Below is a small trained network, with its code and all its weights. Each question gives an input and a class and asks what happens when units are switched off, that is, made to give their printed mean instead of their output.

import numpy as np


def w(rows, s, z=0):
    codes = np.array(rows[::2]) - 128.0
    scale = np.full(codes.shape[1], s)
    scale[-1] = z or s
    return codes * scale


def f(y):
    return y / 2 * (1 + np.tanh(0.7978845608 * (y + 0.044715 * y**3)))


def log_softmax(a):
    a = a - a.max(-1, keepdims=True)
    return a - np.log(np.exp(a).sum(-1, keepdims=True))


def net(x, mask):
    res = np.array(x, float).reshape(1, 4) / 4 @ E
    y = f(res @ A[0][:, :-1].T + A[0][:, -1])
    res = res + np.where(mask, y, B[0][:, -1]) @ B[0][:, :-1]
    return log_softmax(res[-1] @ U[:, :-1].T + U[:, -1])


A, B = {}, {}
E = w([
[65,70,61,70,69,123,155,176,208,120],'x0',
[70,142,76,104,85,157,129,111,124,230],'x1',
[148,154,77,70,109,96,1,105,92,130],'x2',
[196,168,85,165,93,143,144,41,176,145],'x3',
],0.012)
A[0] = w([
[213,169,163,151,211,122,16,64,75,68,136],'n0',
[95,113,158,95,190,80,62,172,50,165,220],'n1',
[116,198,125,124,155,238,179,78,90,207,254],'n2',
[200,169,69,158,50,166,109,29,153,155,155],'n3',
[143,131,72,112,124,40,63,142,76,111,73],'n4',
[144,106,122,82,163,97,57,110,124,103,64],'n5',
[120,55,72,43,66,50,56,165,144,78,146],'n6',
[53,69,121,114,133,94,142,200,199,132,61],'n7',
[107,127,116,122,147,125,142,97,116,111,155],'n8',
[135,191,45,138,119,148,135,32,147,100,140],'n9',
[95,1,65,74,95,202,184,223,145,146,100],'n10',
],0.0091,0.0037)
B[0] = w([
[253,63,171,173,112,95,150,98,186,124,250],'n0',
[104,128,85,117,134,109,85,141,175,146,212],'n1',
[187,113,133,129,114,141,144,135,172,188,202],'n2',
[124,152,88,86,162,144,78,151,168,170,217],'n3',
[166,141,116,160,117,121,127,85,145,154,181],'n4',
[158,147,156,141,158,126,143,103,132,162,166],'n5',
[78,173,63,54,159,151,124,154,120,133,223],'n6',
[131,87,148,144,131,152,169,169,91,88,211],'n7',
[106,136,151,126,120,81,130,129,144,137,132],'n8',
[135,127,138,69,152,100,120,158,133,165,186],'n9',
[135,52,166,137,135,102,162,101,120,73,247],'n10',
],0.013,0.015)
U = w([
[183,206,47,40,130,76,10,124,159,200,223],'0',
[43,96,138,79,151,90,122,180,48,18,126],'1',
[240,14,254,248,111,80,172,76,119,105,177],'2',
[170,177,100,195,5,128,45,63,13,128,5],'3',
],0.0066,0.0028)

Each question gives the input, the list of numbers given to net, and the class t.
The units are the neurons (one row each of A and B). Each row of codes is followed by its name. A weight is (code - 128) times the scale printed after its matrix; where a second scale follows, it is the last column's (A, B and U).
mask holds one flag per neuron, in row order. A switched-off neuron (its flag False) gives its mean, the last column of its row in B, instead of its output. The means were averaged over made-up inputs and are rounded, as every weight is.
A unit's drop is (log p(t) with every unit on - log p(t) with that unit switched off) / (log p(t) with every unit on - log p(t) with every unit switched off).
The circuit of an input: a set's keep is (log p(t) with only the set's units on - log p(t) with every unit switched off) / (log p(t) with every unit on - log p(t) with every unit switched off). Starting from all 11 units, units are removed one at a time, each time the one whose removal leaves the highest keep (on an exact tie, the one counted first), for as long as the keep stays at least 0.8.
circuit, biggest first: the units of the circuit, biggest drop first
unit that matters most: the unit with the biggest drop
top k neurons: the k neurons with the biggest drops, biggest first
drop when u is switched off: that unit's drop, to one decimal
input [-2,-2,0,-8], class 1: circuit, biggest first -> [n2]
input [-6,4,-1,5], class 0: top 2 neurons -> [n3; n10]
input [-7,4,4,-3], class 2: top 2 neurons -> [n0; n6]
input [-4,4,-4,-4], class 0: top 2 neurons -> [n0; n10]
input [0,8,-7,5], class 0: top 2 neurons -> [n3; n0]
input [5,-3,-5,8], class 0: top 2 neurons -> [n0; n3]
input [2,1,-5,5], class 0: top 2 neurons -> [n0; n3]
input [-1,-4,-5,-7], class 1: top 2 neurons -> [n0; n2]
input [-2,2,-4,2], class 0: top 2 neurons -> [n0; n10]
input [8,-7,-6,-8], class 1: top 2 neurons -> [n0; n6]
input [-3,-4,8,7], class 2: drop when n6 is switched off -> 2.1
input [6,8,-4,0], class 2: drop when n10 is switched off -> 0.3
input [5,-8,-2,3], class 1: drop when n2 is switched off -> 0.1
input [2,7,-4,6], class 0: unit that matters most -> n3
